Here is a tiny trained network, its code and every weight. The questions are about switching its units off for an input and a class, where a switched-off unit gives its printed mean instead of its output.

import numpy as np


def w(rows, s, z=0):
    codes = np.array(rows[::2]) - 128.0
    scale = np.full(codes.shape[1], s)
    scale[-1] = z or s
    return codes * scale


def f(y):
    return y / 2 * (1 + np.tanh(0.7978845608 * (y + 0.044715 * y**3)))


def log_softmax(a):
    a = a - a.max(-1, keepdims=True)
    return a - np.log(np.exp(a).sum(-1, keepdims=True))


def net(x, mask):
    res = np.array(x, float).reshape(1, 8) / 4 @ E
    y = f(res @ A[0][:, :-1].T + A[0][:, -1])
    res = res + np.where(mask, y, B[0][:, -1]) @ B[0][:, :-1]
    return log_softmax(res[-1] @ U[:, :-1].T + U[:, -1])


A, B = {}, {}
E = w([
[181,106,68,70,192,138,101,203],'x0',
[134,195,93,204,168,233,174,137],'x1',
[51,82,20,114,74,177,99,94],'x2',
[85,170,195,94,182,195,35,73],'x3',
[128,129,128,126,127,129,129,129],'x4',
[46,133,144,204,129,98,80,235],'x5',
[30,133,122,84,202,101,196,104],'x6',
[134,255,65,124,124,65,106,102],'x7',
],0.007)
A[0] = w([
[132,134,125,115,126,124,136,157,141],'N1',
[222,154,169,57,134,154,199,65,84],'N2',
[89,165,237,198,63,101,177,55,31],'N3',
[78,134,136,175,139,121,103,199,135],'N4',
[136,163,188,113,200,152,51,111,81],'N5',
[125,213,93,100,114,84,112,125,102],'N6',
[68,131,134,97,186,103,187,120,65],'N7',
[111,91,130,62,74,63,86,120,73],'N8',
[106,175,193,83,157,166,70,115,26],'N9',
[128,151,180,116,180,148,78,107,117],'N10',
[145,218,103,138,137,49,109,103,101],'N11',
[124,105,172,76,100,60,72,122,102],'N12',
[174,133,102,164,115,36,247,182,78],'N13',
[251,148,185,168,60,140,45,152,90],'N14',
[124,33,220,121,139,182,176,157,157],'N15',
[70,145,177,83,228,71,218,135,73],'N16',
[162,110,118,137,99,107,210,170,88],'N17',
[71,161,188,179,140,83,90,241,39],'N18',
[192,195,215,175,196,146,197,168,4],'N19',
[57,93,38,127,77,172,90,99,25],'N20',
[182,134,237,107,163,17,127,138,20],'N21',
[172,119,124,91,133,134,153,70,46],'N22',
[138,191,100,200,156,240,173,140,69],'N23',
[185,129,101,53,235,133,94,224,113],'N24',
],0.012,0.0027)
B[0] = w([
[127,163,137,122,121,133,132,119,137],'N1',
[183,107,132,124,180,96,156,18,222],'N2',
[227,173,113,113,15,39,150,190,216],'N3',
[172,123,140,121,157,120,157,42,197],'N4',
[87,132,176,114,57,149,88,96,203],'N5',
[164,96,185,138,189,152,88,175,188],'N6',
[129,121,83,218,113,177,153,134,177],'N7',
[52,146,142,123,160,120,209,141,209],'N8',
[77,107,179,133,71,144,100,91,190],'N9',
[96,101,165,108,78,152,99,109,184],'N10',
[174,139,188,142,205,138,70,187,203],'N11',
[62,132,161,130,139,105,214,148,210],'N12',
[65,112,197,109,40,162,78,81,228],'N13',
[128,120,40,250,119,215,143,147,254],'N14',
[173,150,205,143,216,137,52,192,238],'N15',
[137,121,49,226,117,204,138,150,208],'N16',
[93,132,181,124,83,146,89,94,187],'N17',
[186,109,128,125,176,103,155,11,223],'N18',
[73,114,42,21,177,123,98,161,218],'N19',
[134,119,20,39,135,144,51,127,213],'N20',
[69,120,51,32,186,127,112,154,229],'N21',
[153,137,127,147,142,99,141,63,169],'N22',
[31,128,170,131,165,88,235,163,231],'N23',
[209,175,118,126,26,37,157,186,233],'N24',
],0.023,0.01)
U = w([
[71,117,34,41,132,151,98,139,254],'0',
[52,110,199,130,18,184,78,78,75],'1',
[174,109,127,148,160,111,171,1,99],'2',
[109,125,52,251,95,226,150,151,114],'3',
[18,146,154,122,149,110,233,175,88],'4',
[182,187,118,128,23,63,141,181,125],'5',
[155,135,216,156,198,166,59,199,109],'6',
],0.0092,0.0066)

Each question gives the input, the list of numbers given to net, and the class t.
The units are the neurons (one row each of A and B). Each row of codes is followed by its name. A weight is (code - 128) times the scale printed after its matrix; where a second scale follows, it is the last column's (A, B and U).
mask holds one flag per neuron, in row order. A switched-off neuron (its flag False) gives its mean, the last column of its row in B, instead of its output. The means were averaged over made-up inputs and are rounded, as every weight is.
A unit's drop is (log p(t) with every unit on - log p(t) with that unit switched off) / (log p(t) with every unit on - log p(t) with every unit switched off).
The circuit of an input: a set's keep is (log p(t) with only the set's units on - log p(t) with every unit switched off) / (log p(t) with every unit on - log p(t) with every unit switched off). Starting from the 12 units with the biggest drops (on a tie, the unit counted first), units are removed one at a time, each time the one whose removal leaves the highest keep (on an exact tie, the one counted first), for as long as the keep stays at least 0.8.
circuit, biggest first: the units of the circuit, biggest drop first
k most important neurons: the k neurons with the biggest drops, biggest first
drop of u: that unit's drop, to one decimal
input [7,0,-4,-5,-6,2,-7,7], class 3: 2 most important neurons => (N14; N15)
input [0,-5,0,4,6,1,-3,3], class 4: circuit, biggest first => (N12)
input [-4,5,5,-5,-5,-7,5,-8], class 6: 3 most important neurons => (N15; N18; N4)
input [-2,-1,-8,4,4,-2,5,-3], class 0: 2 most important neurons => (N21; N19)
input [-2,4,-8,8,3,6,-4,7], class 0: 2 most important neurons => (N19; N21)
input [1,-1,-1,6,-8,4,7,1], class 3: 2 most important neurons => (N16; N7)
input [2,5,8,7,3,2,-8,-7], class 0: 3 most important neurons => (N20; N16; N7)
input [-8,3,0,-6,3,7,-5,7], class 5: 4 most important neurons => (N3; N2; N15; N22)
input [-7,-1,7,-7,-3,-8,-3,7], class 2: 4 most important neurons => (N2; N19; N21; N22)
input [4,-8,-4,4,7,-3,-7,-5], class 4: 3 most important neurons => (N12; N21; N8)
input [-2,0,1,3,-1,0,0,4], class 6: 2 most important neurons => (N13; N24)
input [-2,4,-5,0,-6,6,0,8], class 6: 2 most important neurons => (N11; N6)
input [-5,6,3,7,2,-2,-6,7], class 1: 3 most important neurons => (N15; N9; N5)
input [-7,0,-1,-4,-6,-3,-1,-6], class 5: circuit, biggest first => (N3)
input [-8,3,6,3,3,-3,8,3], class 3: 2 most important neurons => (N7; N24)
input [8,-8,3,-8,-5,-2,6,2], class 1: 3 most important neurons => (N13; N23; N17)
input [-1,4,8,0,6,1,-8,-5], class 0: 2 most important neurons => (N20; N16)
input [-8,-7,4,5,-2,-8,3,-4], class 2: drop of N16 => 0.0
input [-8,0,-6,-4,2,-4,5,-7], class 5: drop of N3 => 4.3
input [-6,-4,0,-1,-1,3,5,-5], class 5: circuit, biggest first => (N3)
input [-3,5,-5,-6,-6,-5,-3,-4], class 1: drop of N18 => 0.2
input [-8,-4,4,-6,-8,1,1,8], class 5: drop of N15 => 3.0
